Below is a small trained network, with its code and all its weights. Each question gives an input and a target symbol and asks what happens when units are switched off, that is, made to give their printed mean instead of their output.

import numpy as np


def w(rows, s, z=0):
    codes = np.array(rows[::2]) - 128.0
    scale = np.full(codes.shape[1], s)
    scale[-1] = z or s
    return codes * scale


def f(y):
    return y / 2 * (1 + np.tanh(0.7978845608 * (y + 0.044715 * y**3)))


def softmax(a):
    e = np.exp(a - a.max(-1, keepdims=True))
    return e / e.sum(-1, keepdims=True)


def log_softmax(a):
    a = a - a.max(-1, keepdims=True)
    return a - np.log(np.exp(a).sum(-1, keepdims=True))


def net(x, mask):
    ids = ['αβημξπστ'.index(c) for c in x.split()]
    T = len(ids)
    res = E[ids] + P[:T]
    r = res
    for j in range(2):
        rows = slice(2 * j, 2 * j + 2)
        q, k, v = (r @ M[0][rows].T for M in (Q, K, V))
        z = softmax(np.where(np.tri(T) > 0, q @ k.T / 2**0.5, -1e9)) @ v
        o = O[0][rows]
        res = res + np.where(mask[j], z, o[:, -1]) @ o[:, :-1]
    y = f(res @ A[0][:, :-1].T + A[0][:, -1])
    res = res + np.where(mask[2:14], y, B[0][:, -1]) @ B[0][:, :-1]
    return log_softmax(res[-1] @ U[:, :-1].T + U[:, -1])


Q, K, V, O, A, B = {}, {}, {}, {}, {}, {}
E = w([
[169,18,171,139,135],'α',
[183,151,109,196,158],'β',
[159,139,247,34,103],'η',
[61,125,145,225,59],'μ',
[169,176,108,28,102],'ξ',
[232,144,127,95,186],'π',
[178,196,69,146,158],'σ',
[127,159,146,181,71],'τ',
],0.014)
P = w([
[76,170,124,188,179],'0',
[123,99,125,103,70],'1',
[180,108,107,121,152],'2',
[168,252,109,132,122],'3',
[116,111,104,115,64],'4',
[196,87,113,148,162],'5',
[168,254,113,127,114],'6',
[114,110,93,126,54],'7',
[199,81,112,161,176],'8',
],0.018)
Q[0] = w([
[176,97,93,88,222],'H0',
[218,161,137,173,118],'H0',
[117,252,237,138,80],'H1',
[146,1,28,181,97],'H1',
],0.0087)
K[0] = w([
[202,111,133,157,77],'H0',
[202,146,99,60,115],'H0',
[8,121,145,142,177],'H1',
[173,82,54,142,49],'H1',
],0.011)
V[0] = w([
[153,154,192,133,195],'H0',
[40,129,123,224,212],'H0',
[187,88,219,109,255],'H1',
[73,2,12,221,185],'H1',
],0.0092)
O[0] = w([
[65,161,92,126,95,172],'H0',
[134,145,139,125,61,3],'H0',
[159,81,71,171,92,88],'H1',
[30,90,8,161,198,58],'H1',
],0.011,0.0059)
A[0] = w([
[91,143,199,66,88,122],'N0',
[135,200,130,148,115,200],'N1',
[105,85,149,123,132,129],'N2',
[165,88,92,96,103,60],'N3',
[155,61,70,72,85,36],'N4',
[116,159,143,209,172,62],'N5',
[154,185,42,176,130,154],'N6',
[68,71,171,207,66,199],'N7',
[69,210,113,135,108,2],'N8',
[133,117,85,99,211,114],'N9',
[59,113,79,152,139,88],'N10',
[162,121,153,117,11,36],'N11',
],0.013,0.0049)
B[0] = w([
[60,122,30,155,138,244],'N0',
[188,123,61,164,107,254],'N1',
[55,68,232,220,1,126],'N2',
[95,86,104,46,225,150],'N3',
[146,110,98,114,184,151],'N4',
[222,103,151,37,162,173],'N5',
[93,21,131,164,109,232],'N6',
[230,130,202,52,106,188],'N7',
[156,119,153,39,244,196],'N8',
[118,122,201,44,60,182],'N9',
[19,169,151,86,66,160],'N10',
[68,95,150,11,136,242],'N11',
],0.0077,0.0094)
U = w([
[72,78,134,121,87,121],'α',
[99,52,173,126,131,189],'β',
[164,140,129,90,7,45],'η',
[69,133,200,88,174,2],'μ',
[156,193,76,136,83,253],'ξ',
[146,93,77,140,47,143],'π',
[116,104,64,92,147,60],'σ',
[166,148,156,85,182,154],'τ',
],0.011,0.0049)

Each question gives the input, a string of symbols that net reads in full, and the target symbol t.
The units are the heads (2 rows each of Q, K, V and O) and the neurons (one row each of A and B). Each row of codes is followed by its name. A weight is (code - 128) times the scale printed after its matrix; where a second scale follows, it is the last column's (O, A, B and U).
mask holds one flag per unit, heads first, then neurons. A switched-off unit (its flag False) gives its mean, the last column of its rows in O or B, instead of its output. The means were averaged over made-up inputs and are rounded, as every weight is.
A unit's drop is (log p(t) with every unit on - log p(t) with that unit switched off) / (log p(t) with every unit on - log p(t) with every unit switched off).
The circuit of an input: a set's keep is (log p(t) with only the set's units on - log p(t) with every unit switched off) / (log p(t) with every unit on - log p(t) with every unit switched off). Starting from the 12 units with the biggest drops (on a tie, the unit counted first), units are removed one at a time, each time the one whose removal leaves the highest keep (on an exact tie, the one counted first), for as long as the keep stays at least 0.8.
circuit, biggest first: the units of the circuit, biggest drop first
most important unit: the unit with the biggest drop
k most important neurons: the k neurons with the biggest drops, biggest first
which heads matter: for each layer, one digit per head in row order, 1 if its drop is at least 0.15 and else 0, layers parted by /
drop when u is switched off: that unit's drop, to one decimal
input η μ β π, target η: circuit, biggest first : (H1)
input ξ τ α τ τ ξ α, target ξ: which heads matter : 00
input σ τ τ ξ, target σ: which heads matter : 01
input α τ τ ξ, target α: circuit, biggest first : (H1 N6 N10)
input τ α π, target β: circuit, biggest first : (H1 N6 N1)
input β ξ η π η μ, target τ: which heads matter : 10
input τ τ τ ξ τ τ τ, target τ: 2 most important neurons : (N8 N5)
input π σ π α, target π: circuit, biggest first : (H1 N8)
input β α π τ π σ, target β: circuit, biggest first : (N6 H1 N1)
input τ ξ τ μ, target τ: circuit, biggest first : (N5 N8)
input μ τ η τ τ ξ ξ, target μ: circuit, biggest first : (H1 N9 N10)
input ξ τ τ η, target ξ: 2 most important neurons : (N0 N1)
input ξ η τ σ σ, target ξ: 2 most important neurons : (N6 N9)
input τ ξ ξ α μ, target μ: 2 most important neurons : (N8 N11)
input τ τ π μ τ τ, target ξ: circuit, biggest first : (N11 N8 N6)
input σ μ μ τ, target σ: circuit, biggest first : (H1)
input η η τ μ β β σ, target η: 2 most important neurons : (N11 N0)
input β μ ξ σ, target β: 2 most important neurons : (N6 N9)
input α α τ τ, target α: 2 most important neurons : (N6 N10)
input μ μ β ξ τ τ σ η, target α: most important unit : N2
input τ η μ ξ τ τ ξ σ, target ξ: 2 most important neurons : (N11 N8)
input π τ η τ, target π: 2 most important neurons : (N6 N1)
input μ β π η, target μ: drop when N10 is switched off : 0.2
input η ξ η η, target η: drop when N1 is switched off : 0.1
input σ τ τ π η, target α: drop when N8 is switched off : 0.2
input τ π μ, target η: drop when N7 is switched off : 0.5
input τ π β σ ξ μ β ξ τ, target τ: most important unit : H0
